Below are the code and all the weights of a small trained network. Each question names an input and a class and asks about switching units off, where a switched-off unit gives its printed mean instead of its output.

import numpy as np


def w(rows, s, z=0):
    codes = np.array(rows[::2]) - 128.0
    scale = np.full(codes.shape[1], s)
    scale[-1] = z or s
    return codes * scale


def norm(h):
    return h / np.sqrt((h * h).mean(-1, keepdims=True) + 1e-5)


def f(y):
    return np.maximum(y, 0)


def log_softmax(a):
    a = a - a.max(-1, keepdims=True)
    return a - np.log(np.exp(a).sum(-1, keepdims=True))


def net(x, mask):
    res = np.array(x, float).reshape(1, 8) / 4 @ E
    u = 0
    for l in range(2):
        y = f(norm(res) @ A[l][:, :-1].T + A[l][:, -1])
        res = res + np.where(mask[u : u + 14], y, B[l][:, -1]) @ B[l][:, :-1]
        u += 14
    return log_softmax(norm(res)[-1] @ U[:, :-1].T + U[:, -1])


A, B = {}, {}
E = w([
[87,31,157,152,118],'x0',
[107,128,94,255,128],'x1',
[44,112,102,111,103],'x2',
[113,128,73,138,112],'x3',
[86,172,22,92,70],'x4',
[173,81,137,82,196],'x5',
[176,19,128,198,43],'x6',
[117,106,173,61,3],'x7',
],0.0061)
A[0] = w([
[130,55,207,135,134,172],'0.n0',
[180,145,71,245,165,73],'0.n1',
[136,179,132,125,76,82],'0.n2',
[109,121,58,82,40,88],'0.n3',
[120,145,90,152,60,107],'0.n4',
[187,118,119,101,176,142],'0.n5',
[149,126,91,135,86,91],'0.n6',
[123,68,111,115,165,74],'0.n7',
[111,75,81,162,160,3],'0.n8',
[22,130,160,161,114,113],'0.n9',
[205,175,192,147,102,145],'0.n10',
[146,148,146,149,179,188],'0.n11',
[68,112,147,124,216,68],'0.n12',
[237,144,89,76,141,161],'0.n13',
],0.012,0.0033)
B[0] = w([
[137,124,174,207,142,254],'0.n0',
[198,248,8,154,143,218],'0.n1',
[65,93,127,195,118,164],'0.n2',
[62,160,135,88,19,218],'0.n3',
[63,131,133,87,167,185],'0.n4',
[115,82,162,79,166,192],'0.n5',
[119,133,121,84,121,159],'0.n6',
[137,123,178,155,92,165],'0.n7',
[161,102,136,187,60,155],'0.n8',
[126,90,103,125,221,196],'0.n9',
[133,23,91,156,102,203],'0.n10',
[68,121,78,151,124,196],'0.n11',
[78,104,119,110,201,190],'0.n12',
[146,47,100,46,148,212],'0.n13',
],0.015,0.0065)
A[1] = w([
[195,80,154,61,107,66],'1.n0',
[67,164,173,109,60,63],'1.n1',
[80,152,139,55,132,223],'1.n2',
[80,115,126,112,160,3],'1.n3',
[162,247,120,161,143,53],'1.n4',
[110,104,174,110,196,125],'1.n5',
[179,122,139,133,185,212],'1.n6',
[152,155,111,113,135,106],'1.n7',
[143,75,137,199,117,192],'1.n8',
[188,124,218,145,114,101],'1.n9',
[139,125,222,122,127,162],'1.n10',
[154,131,151,212,110,111],'1.n11',
[162,61,169,162,144,95],'1.n12',
[137,126,147,97,123,33],'1.n13',
],0.013,0.0014)
B[1] = w([
[201,65,226,89,113,204],'1.n0',
[35,211,104,124,66,229],'1.n1',
[78,65,112,228,91,251],'1.n2',
[125,70,117,161,174,199],'1.n3',
[215,84,21,7,140,188],'1.n4',
[113,145,197,116,185,229],'1.n5',
[36,194,135,133,94,206],'1.n6',
[118,126,78,123,151,149],'1.n7',
[208,141,132,200,108,254],'1.n8',
[176,215,119,200,142,189],'1.n9',
[230,168,117,197,115,189],'1.n10',
[144,174,56,218,85,207],'1.n11',
[186,207,211,152,137,251],'1.n12',
[178,94,131,141,105,144],'1.n13',
],0.013,0.0056)
U = w([
[85,99,149,139,246,131],'0',
[186,161,10,114,167,163],'1',
[53,149,137,138,25,167],'2',
[160,140,174,91,56,65],'3',
[216,170,155,247,102,147],'4',
[191,175,163,49,104,2],'5',
[206,121,236,158,170,124],'6',
[184,42,166,73,117,140],'7',
],0.013,0.0084)

Each question gives the input, the list of numbers given to net, and the class t.
The units are the neurons (one row each of A and B). Each row of codes is followed by its name. A weight is (code - 128) times the scale printed after its matrix; where a second scale follows, it is the last column's (A, B and U).
mask holds one flag per neuron, layer by layer. A switched-off neuron (its flag False) gives its mean, the last column of its row in B, instead of its output. The means were averaged over made-up inputs and are rounded, as every weight is.
A unit's drop is (log p(t) with every unit on - log p(t) with that unit switched off) / (log p(t) with every unit on - log p(t) with every unit switched off).
The circuit of an input: a set's keep is (log p(t) with only the set's units on - log p(t) with every unit switched off) / (log p(t) with every unit on - log p(t) with every unit switched off). Starting from the 12 units with the biggest drops (on a tie, the unit counted first), units are removed one at a time, each time the one whose removal leaves the highest keep (on an exact tie, the one counted first), for as long as the keep stays at least 0.8.
circuit, biggest first: the units of the circuit, biggest drop first
k most important neurons: the k neurons with the biggest drops, biggest first
top k neurons in layer l: the k neurons of layer l with the biggest drops, biggest first
drop when u is switched off: that unit's drop, to one decimal
input [2,4,4,8,-1,5,-3,-7], class 1: circuit, biggest first -> 0.n1; 1.n4
input [3,-1,2,-1,-3,-8,-1,0], class 0: circuit, biggest first -> 0.n9
input [5,-8,-1,8,1,-6,-4,-4], class 0: top 3 neurons in layer 0 -> 0.n12; 0.n9; 0.n1
input [1,4,-4,-1,-2,3,-3,1], class 0: circuit, biggest first -> 0.n12; 0.n5
input [2,2,1,-4,-3,2,-7,7], class 6: circuit, biggest first -> 0.n1; 0.n3
input [-4,8,-7,5,1,-6,7,0], class 1: circuit, biggest first -> 0.n1; 1.n4
input [0,-7,5,0,5,5,5,-8], class 6: 3 most important neurons -> 0.n7; 0.n1; 1.n0
input [-2,6,2,-2,-4,1,-4,4], class 0: top 2 neurons in layer 0 -> 0.n9; 0.n12
input [-5,-8,0,-7,3,1,0,-6], class 0: top 2 neurons in layer 0 -> 0.n3; 0.n11
input [-5,-6,2,7,0,7,8,3], class 3: 3 most important neurons -> 0.n3; 0.n9; 0.n12
input [-8,-6,6,3,7,7,-6,2], class 2: 2 most important neurons -> 0.n3; 1.n2
input [-4,6,-1,5,-7,1,1,4], class 1: 2 most important neurons -> 0.n1; 1.n4
input [5,0,-7,8,1,7,-7,-5], class 0: top 2 neurons in layer 0 -> 0.n5; 0.n12
input [-2,-3,-4,0,5,8,-2,-3], class 7: top neuron in layer 0 -> 0.n13
input [-8,5,1,-4,4,-7,-2,0], class 1: top 2 neurons in layer 1 -> 1.n4; 1.n6
input [-4,-3,-8,-5,1,1,6,0], class 7: 2 most important neurons -> 0.n13; 0.n10
input [4,-6,-8,4,3,4,7,1], class 6: drop when 0.n1 is switched off -> 0.1
input [-8,4,0,-6,2,6,2,-3], class 1: drop when 0.n1 is switched off -> 1.0
input [-5,-5,7,5,4,-2,-1,-3], class 2: drop when 0.n5 is switched off -> 0.0
input [-2,4,-4,0,7,-3,5,2], class 2: circuit, biggest first -> 0.n3
input [-8,-5,-1,-2,7,7,2,8], class 7: 2 most important neurons -> 0.n13; 1.n0
